[ -94   72  101 -280  -22  168  -75  450  303  -42   -8   62 -165  513
  136  -85 -143 -224  139  -20   68 -310 -109  137    4  -76 -212   65
  396  -91  -99  255  -55  281  277  141  460  -33]
10
[  26 -331  570   82 -269  202 -614 -774  189   -9 -161 -326 -214   10
   30  -37  -31 -147 -164 -401  -85   82 -176  -30   69  -63 -308   57
 -248 -288 -278 -363   -7  306  452   33   16 -174]
3
[   0   36   38 -366 -317  208  -51  241  -77  -38 -172 -197 -369  192
 -107  154   76 -143  171 -553  187 -287   18 -179 -362  -98 -240  -54
 -255 -179  390  -72  155 -123 -126  311 -313  119]
9
[ 194 -275   88 -144  -40  180 -397 -282   65  -96   19  243  234  142
  119  282 -405  -37   57  -68   13 -404 -293  390  421 -234   -3  412
  154  -46  -64  124 -158  176   40 -209  472  -43]
5
[ -67  -42   75 -195  -96  218  228    7   23  209  -35  326  113  205
  -84  -36 -368   -6  108   23   72   17   71  -17 -101  -96 -112   97
   62   30 -198  -59   13 -460   80  217  112  -64]
10
[-120  -80   30   -2 -136 -153 -374  136  272  211  300 -177 -163  -24
   65 -101  -59 -127 -106  281 -203  274   21  179 -125    4  -76 -122
  182 -194 -125 -273  122  613  357 -126 -116 -122]
4
[  55  183  295  224  113 -143  -14  -73 -316  117  -79   98  286 -419
   17 -316 -228  240  -93 -173  109  160   19  404  345  138  193 -152
  458  199 -153   46  -69  548  123 -491  135  -36]
4
[-338  -20  218  -25  315  -39   28  -38 -573 -213   57 -106 -134  287
  -57 -239 -172 -306 -248 -250  -84  445  316 -436 -252  161 -118  -30
  -49   56  153    1  430  175   59 -128   13 -188]
8
[-315   82  493 -235 -173  -34 -228 -104 -153  107  -59   10  420 -216
  216  -88 -218   25  -81 -113  120  -87  162  834  284   38 -112  179
  475 -195  -99  -59  -40  649  116 -530   97  179]
4
[ 126 -156 -135  -96    6 -299 -262    7 -207  129  147  -28   58  -48
   45   76 -200  192  -41   13  267  -45    9  276  -43  -12  152  -19
   -6   -6   17  -11  284  238  -61 -129   82  421]
0
[  27 -343  -29  -43  -18  -72  316  265  187  -76   56   77  303 -128
   37 -142  -82  -25  179  455 -153  194   66  242  134   12   86   75
  364   25 -197   16   33  182  160 -244   40   72]
4
[ 208  -78  -81 -142   30 -270 -316   26 -112  -38  349  186  146  481
  324  289 -397  140    5  117  173 -436 -386  310  175 -216   40  329
  341  -10  131  375  -88  193 -178    8  505  148]
5
[  28   33  162  115  128  -81   35  -27 -102 -276 -109  -79 -326  -14
 -269 -123   33 -244   -9  -67  100  443   21 -502  -68   60  -86   21
 -576   64   79  -95 -163  -92 -384  -55 -132  -29]
11
[ 270  133   59   34  -94 -159  124   14   77   48   57  -12  177 -234
  270  129  -19  572  104  -80  358 -543 -261  356   -1 -201  130  305
 -149 -214  234 -264 -357  -24 -300 -144  -67  431]
3
[  -1 -250 -184 -211  146  -42  130   39  124  206  296   81 -133  -85
  -51  -86 -160  -38   43  123  -68 -147    0  -10   50  -78 -233  329
  -87  -12    4  150 -133   -8  -64  234  218   71]
4
[-128  -58  460   97 -263  169 -170 -122 -293  -59  -41  -54  433  130
   90  -80 -359  186  -87 -132 -134 -166 -183  380  248 -129  -68  301
  422    7  168  -54 -134  320  144 -515  281  -84]
6
[ 228   38 -212  -56  324  -34   34   22  217  130  239  361  119  -52
   -6  -77  -83   85  -16  116   61 -107  -51  -70 -216   97   34    6
  236  131 -317   37    3 -381  115  194  162  154]
11
[-120  -31  461    0  125 -329  -14  -31  174 -190  200    4 -296  106
   46 -393  152  -78 -141 -199 -112 -107  -71 -172 -170  230 -293  -29
   30  -17 -122  131 -130   50   94  -81  217 -216]
7
[ 240 -153 -350  187  137 -223   77   63  -90 -308  116  142  114 -236
  -41  190   60  142   14  330 -105  317 -103  -20   88   37  334   54
  -47  333   34 -102  -20   84 -215 -188 -177   30]
2
[ 190 -100 -273 -307   54   56 -420  -41  301   96  105   94 -250  -89
   -1   46  214 -223  -68 -233   33 -203 -160  230  228   40 -143 -165
  267  -77 -107  189 -170  385  120  110   85  103]
5
[ 250   61  295  -36   21 -238 -285  -72   24  -75   92    5  -22  137
  250   -6   69  154   55 -145  215 -388 -337  282  198 -168  -10   95
  331 -236   49   61 -265  340  -52  -71  235  211]
7
[ -14 -307   83 -375    3  -90  277  321  136 -384  367   96 -454  571
   70   77  -44  166  136 -167  -25 -670 -147   46 -378 -154 -426  390
   -6 -199  382   47 -306  -75   87  289   34  190]
1
[ 163  -80 -192 -160 -204  -34  -37 -377 -336  366  -38 -114  122 -212
  -47  148  -92  199   56 -124  299 -253  -33  341  243 -226   84   97
 -231  -85  196   33   15  -12   26   95   64  175]
7
[ -60   69  202  137  -59   72  -72 -110 -108   71 -305   93  184   32
   69  -40   96   69  -55 -240  127 -178  -28  -60 -169  131   25  -91
   28   81 -209 -226 -227 -336   50  -72  -33 -136]
1
[ -26 -158 -217 -158   15   62  412  231  -98 -302  -91  220   -6  -41
 -159  279 -118  -11  147  -43 -168   30  468   35 -221   74   34  -38
  -95  102  135   46   64   55  -58 -123 -267  -20]
11
[-346   31  331  298 -321   19 -273 -458 -327  -40  -45  -73  179   76
  300 -143   39  162 -216  -21   42 -209 -447  204  297   11  -27   17
  341 -232    9  -68 -211   -7   43 -269   73 -118]
4
[-334  286  300  376 -191  -39 -177 -384 -248  -52 -209 -255  260  -57
  305 -104    7   -7  -32 -224   39  -24  -42 -202   -5   -6  142   -9
 -270   -4 -252 -462  -10 -143 -260 -425   -8 -326]
2
[ 149   94 -216   75  136  108 -271   98  -21   45 -340  211   79  -54
  216   89   -6 -348  218  -63   99   -9 -112  -53  174  -90  282 -101
   97  113 -224  141 -112  -47 -193  -13  174  -67]
2
[ 227 -160 -335  317 -126 -208    8 -225  -90   50  196  -83 -350 -244
 -307 -112  135  110 -173  108   65  457   12  -38   77  -69  122   35
 -611  112  149  -93  -40   -6 -227  105 -278   34]
2
[ -92   53 -172  -36  -33 -245  -86  231  222   91   29  252  -65   42
   23 -178  178 -162  -39  152  102  124  106  129   63  146  -37  -86
  -10  100 -370  232 -128 -148 -269   43  236   54]
1
[-339   21  226   56    9 -201 -257 -109 -353 -378  171 -159 -206  597
  310   81 -185  -63 -129 -154 -176 -365 -240  -27   56  -60 -101  338
 -100  -65  486  325  198  106 -301 -232  472 -133]
7
[ 346   61  -68  367  305 -308   -1 -137 -241 -104   57   86  -19  -21
   37  103  -39   90  131 -167   85  102 -168 -146  251  -21  180  -38
  115  283  181   80  -56   27 -280 -133  204  -61]
3
[ 446  570  -60  480   88 -104 -205   49 -232  277 -143  194   82 -202
  205  -14  -32  350 -159  -15  358  372 -118   98  414   75  392 -281
  -76  107  -78 -115  -80 -302 -457    0  -27   36]
6
[-120 -516  185  158  -44   -4   37 -113  232  196  429   35  -32   78
  249 -473 -348  -50  -53   -1 -286   50 -154  135   54 -167 -297  299
  320  -78 -251  -60  100  143  441 -105  308 -272]
7
[  74  190   74   42  280 -296 -239   99  -31 -143  173  341  -54  163
  -25 -188  -99 -504  100 -118   36  445  143 -205   12  161   88   41
  161  216 -449   76  230   41 -258 -172  398 -159]
0
[ 121 -103   34  -48  195  -32 -627 -314  110  -39  -98  110 -208 -163
 -130  -76   17 -385  -18 -269  126  302  -96 -160  127  131 -131  -93
 -224    8 -381 -187 -128  212  124   44  -35  111]
3
[ 180  276  110  100  -76  152 -238 -104  -17   87 -157  376  294 -194
  -44 -228  -82  -80  100 -166   11  120 -179  302  241 -134  123   35
  294   28 -200  -66 -271 -112   95 -245  102  -23]
3
[  43  -14  209  -30  515 -208  267  262  -18 -170  213   43 -141  -23
 -191  -25  -98  107  -19   75  -47  -18  -33   28  161  192 -208  219
  227  218  377  410 -234  259 -186 -246  349  220]
0
[  68  -87  149 -140   81 -172 -190   47   14  -54  188 -168 -136  -23
 -144 -171 -105 -211  -40 -247  196  269   81 -178 -135  -23   -3 -159
 -139  -91  -33   72  369  495   94 -275   38  104]
5
[ -58   55  197  395  -27 -134 -105 -359 -248  400  -29   90  397 -122
  -17 -186  -72  123   19  244 -173  178   32  276 -109 -165  329  -19
  184   69 -470 -232   61 -469  467 -342  301 -374]
0
[  63  181  109   26  -80 -156 -171  168  144   17  267  135  328 -177
   96   86   -4   28   -4  302 -275   38  -54  700  357  -62  162  165
  590   28  162  389  -32  434    0 -522  297   83]
1
[ 164  -50    3   93   97  -85 -237    5  228   49 -195    4  144 -251
  -73  -18  196 -219   49  183   27  285  -11   -5 -176  147  148 -141
  201  134 -321 -190   93   48  180  -33  -88   39]
10
[  58 -175 -241 -200  -99 -161   49   44 -283  115  235  100   35  152
 -377   68    7  100  -72  -25   42  286  198 -144 -488  -42   84 -241
 -270   97  -57 -175  141 -426  348 -142 -153   26]
8
[ 356  658 -129   66  473   71  350  -22  224   62  -94  683   47 -339
  103   -8  251   95  232  -36   98 -495  -58  215  433  210  287 -251
  514  -69  -30  273 -706 -385 -182  107   61  130]
9
[  89 -251   37 -161  194  255 -296 -177  415  163  209  176 -254  152
 -190   22 -148 -289  -55  -91 -101   -9 -255 -428   13   32 -393  193
   92    4  -38   -9 -227  113  159  431  128   -9]
9
[ 323 -263  143  212  109  125  -20 -376  234 -326 -164  -25 -103 -245
  -89   62  -23  -91   30 -115  -14  335 -269 -405  346  -36  -98  227
 -338  184   59 -130  -22  139 -175  150  -59  -62]
10
[ 135  -61  243  239  232 -273  102    2 -242 -207  143  210   42  295
  119   42 -188  382  -23 -117   55 -324 -129  -92 -129  107   20   61
  162  158  173   39  -44 -307  -50   -5  102   54]
11
[ 106 -226   82  112 -109  -85   -6 -466  -45 -106  128 -293 -168 -356
 -307  -93   16  144 -180 -111 -278  408    8 -258 -187 -113 -158  111
 -649   15  302 -150   83   79   65   94 -502   55]
3
[ 157  329 -314  218   38  117 -375 -170  113  292 -236  326  490 -220
  124   26  -61 -227   13  316  178  401    5   24  353  133  348 -280
  289  350 -872 -180 -210 -201  -81  -25  308 -202]
6
[-248  184  169  -17 -189   22  -21   26   -8 -125 -218  171   21  -25
  160  -63  380  -20  -67 -192  -50 -227  -38  419  484  120 -155   71
  258 -116   42  223 -483  146 -268 -313  292  -41]
1
[   5  -25 -129  291   70 -231   75   -1 -244  -27  193   95  353    2
  -43   64 -288  102  -17  250 -213  406  115   -7   -6  -90  307   65
   99  382   88  121  321  120  -57 -168  -64  -88]
5
[ -81  151  322  300 -158  -97  -74 -168 -350  -87 -196 -301  -15  170
   62  -23  -27  113  -65 -165  -75  -42  -23 -117 -130    5   88  -52
 -168   83  281  -54  145 -143  -99  -23  -76 -192]
9
[ 291 -283 -130  -41   34  138 -269  -99  294  322   -4  119 -167  -13
   12   77 -313  -45  250    8  180  -58 -150  -90    6 -376   35   98
 -342 -110 -327 -246   55 -169  211  383  142   43]
5
[  90 -131  129   40  -45 -212 -276 -331  102  -84 -119  131  -35  232
  201   85 -124   13  -24  -68   91 -278 -176   -6  153   24 -136  152
 -246   31 -223  -48 -351  -76 -169  129  269 -138]
0
[-193 -209  182   -8 -207 -348 -573 -257 -378 -241  -62    5  235  210
  171  -38   99 -140 -190 -262   -9 -130 -184  392  169  194  -85   45
  464  104 -178  228 -191  481   35 -449  306   26]
5
[  49  531  115  162   -1 -535 -225  121 -315  -84  241  134  428   70
  322   34   68  516  -61   94  113 -502 -280  620  237   46  295  206
  436   23  204   52 -165  -53 -497 -504  323  297]
5
[ 530  286   60  164   48  170 -436 -164   78  190 -133  258  318 -369
  -10  194   51   62  135  -72  138  -60 -199  493  409 -157  293    3
  482  -90  -39  -76 -285  193  197 -205   70  250]
10
[ -15 -261    6   52 -196   73  -82 -226  -26  224 -163  -84  -71 -215
 -298 -249  164 -196  -18  -72  332  292   10  -89   91  -34   21 -267
 -138  -62 -271 -128  -48   28  163    6 -130  -33]
3
[ 198   66  -53   64  122 -245  -20    1  250  167  169  224 -200  -85
   71 -171  133  258   -4  -17  112 -188 -208  133  254   84   25 -119
   92    0  -53  -16  -53   29   99  115  266   22]
7
[ -54  343  291  397   30   76  -90  206   -9 -142 -282  360   88  351
  354  -99   -5  113   43 -158  -64 -235 -244  -96  170  140  170 -191
  389  161 -231  -94 -263 -382  -77 -150  339 -409]
5
[-166   48   23 -243 -197 -102   90  212  -65   -7   72 -195  350   -6
  100  154 -150   61  195  115  -51 -215  223  395 -125 -136  127   66
  279  -57   99  -37  275  443  100 -221 -114  113]
9
[ 114  129  -49 -137   70 -150   37  458 -101 -184  168  314   28  207
 -254  100  -34   57   46   34 -148  162  200  226 -117  161  184 -218
  413  155  241  167  137  161   42 -224 -216  266]
0
[ 216   39 -164  220  -69 -218  -69   -5   60  -82  180  -23 -194 -104
 -119 -161    9  136  -80  237   15  490  -96   25  199  -17  122  -12
 -417  -78  -32 -296   32   82 -132 -120 -159   39]
6
[ 290   82 -229   52  395 -310 -121   72  295 -241  440  598   66 -151
   34  -49  143   11   96  250  -73 -235 -347  500  469   28  173  332
  695    8   62  292 -464  544 -115 -364  453  319]
2
[  95  165   49   -9  228 -332  453  282  -74  -28  254   54  -45  -86
   -6  -83   98  444  -20   37  -13 -215   97  131 -252  180   44  -16
   44   -6  272  -73 -134 -200   -4 -216  -60  201]
10
[ 231  203 -134   27  279 -131 -267  -86   16  132  -11  181   73  -46
   42    8   13  -89  -55  122  254   65  -86  -43  247  180  107 -172
  212  118 -393  -32 -310  124 -115   72  187    3]
1
[ 193   75 -206 -611  416  283  639  440  341 -326  426  316 -160  -72
 -549  307 -211   50   43  214 -110  184  506 -108 -260   56 -266  288
 -352 -108  466  116 -221   34  -15  -34 -207  485]
9
[ -55 -582  167   74 -259  -71 -187 -143  -63   66   85 -171 -192   90
 -167 -241 -177 -159  -65 -117  -57  392  -85 -260 -201  -39 -269  115
 -226   18 -173 -178  230   81  220   37   -1 -121]
1
[  69 -206  286  191  101 -114 -127 -240  257  220  122   13 -257  -24
 -103 -410  413 -316 -128  148  -82  262 -235 -322  -84   60 -273   -3
  144 -139 -158  177 -213 -459  106  244  256  -76]
11
[-217  -23   27  183 -244  245  -32  -27  -93 -119 -121 -208   47  264
  243  189 -162   54  -46  139 -135  162   -4 -185   27 -100  111  132
 -183 -120  134 -312  543   33  -88   31  -31 -173]
11
[ -65  110 -220 -161  -45 -322 -208  187   23   46  325  -16 -245  327
  108   29  -18   59   22   61  225 -255 -129  268  -94 -209  -11  228
 -125 -268   81   28  186   99 -357   11  198  241]
1
[  32  324 -158 -139  265 -141   68  -46 -105 -394   18  336  -46   -8
 -158  154  165   -9  -72 -143   26   58  -29  -37  232  305   -4  -87
   54  210  209  297 -220   43 -381  -72  -77  173]
3
[-111  -40 -142 -158  -16  -23  163  -63 -308   84  226   34 -141    2
  -77  119 -227  441  -69 -379   82 -294  120   20 -361  -43    0   20
 -289  -85  519 -119  412  -79   71   58 -255  337]
3
[ 200  270 -207   43  169 -240  -12  239 -156 -276  186  147   -4  192
  -43  248   51  120  -34   21  103  -32   60 -151  -63  113  239  -26
   32  243  278  167   77   83 -383   46   16  171]
5
[-329   49   65 -290  -51  -74   12   46  -19   64  -91  157  404 -424
  -65 -148  160 -148  -43  206 -107 -133  278  711  303  296 -182   54
  435 -141 -281  409 -570  271   86 -550  226  256]
5
[-193 -363  523   35  -65  280 -139 -405 -156 -120 -247  -36  281   24
  -16  -33 -234 -234    3  -71  -53  251 -151 -265  -59 -117 -120  211
   84   80 -293 -103   81  -22  335 -189  268 -305]
2
[ 218 -237 -289 -272   -8  145 -217 -144   91    7  255  161   71  -46
  -12  598 -360  239  -76   80  -47 -440  -50  446  402 -143 -146  302
   26 -114  403  125 -291  503  -29   17  -30  170]
5
[ -40  437  -24  -61   36  148  111  -66  -27   35  -30  154  590 -370
   49  257  130   96   64  200 -134 -209  174  562  277   97  345 -152
  646 -151  203  -62 -220  276   26 -597 -237  170]
4
[ 207  115   36  -10   77  183 -207  -66  100  133  -40  430  177 -120
  152  -74  -52   31  -89  -36    8 -253 -165  447  551   93  -29  101
  527  -23 -179  226 -434  108   79  -46  381  -29]
7
[ 419   53   73  167 -182 -126  -23 -114 -123 -168   54   60   94   99
   32  241 -183  448  158  -49   30 -217 -274  353   16 -404  189  239
  -58  131  233 -242 -346  -12   29 -120   55  -43]
6
[-131  225  211   -9  -45 -255 -100  -68 -351  136  109 -157   24  240
  387   92   87  452 -207 -308  171 -503  -96  303  -15   56   21 -103
  123 -204  343  -32  279 -187  -28 -259  295   48]
8
[  90  899 -207   45  258 -333  -30  136 -137  117   62  175    6 -133
  175 -105  464  268 -108  -43  342 -333   15  265  161  283  301 -286
  138 -206   37  -15 -174 -298 -541 -130   42  289]
9
[ 142  -64 -264  387  142  -85 -317    4  158 -121  -74  -36  -45  -51
  -54 -319  211 -311  -77  269   21  626 -126 -230  266  137  184 -329
  -27  165 -455 -189   83  125  124 -150   -4 -205]
2
[ 335  169  -26  -93   45  211   56 -217   13  195    7   49   91 -248
 -162   18 -102   57   28   50  -20   62  111  270  218 -120   70  -30
   28 -127  -50  -61 -117   -2  351   31  -38  -45]
10
[ -69 -161  406  142  -27   15  216  122  199 -360   54  -50  363   15
  403   57 -181  196  -82  335 -164   33    2  242  183  135  -28  228
  293  -56 -308  -15  -25  193   79 -416  140 -189]
7
[-166  126  138 -266 -178  -69 -439 -226  339  662  -12  -92 -120   72
  411  -97  225 -204   -2 -130  206 -584  -99  359  152   93 -291 -153
  394 -444 -567  197 -179  -43  142  354  428   15]
0
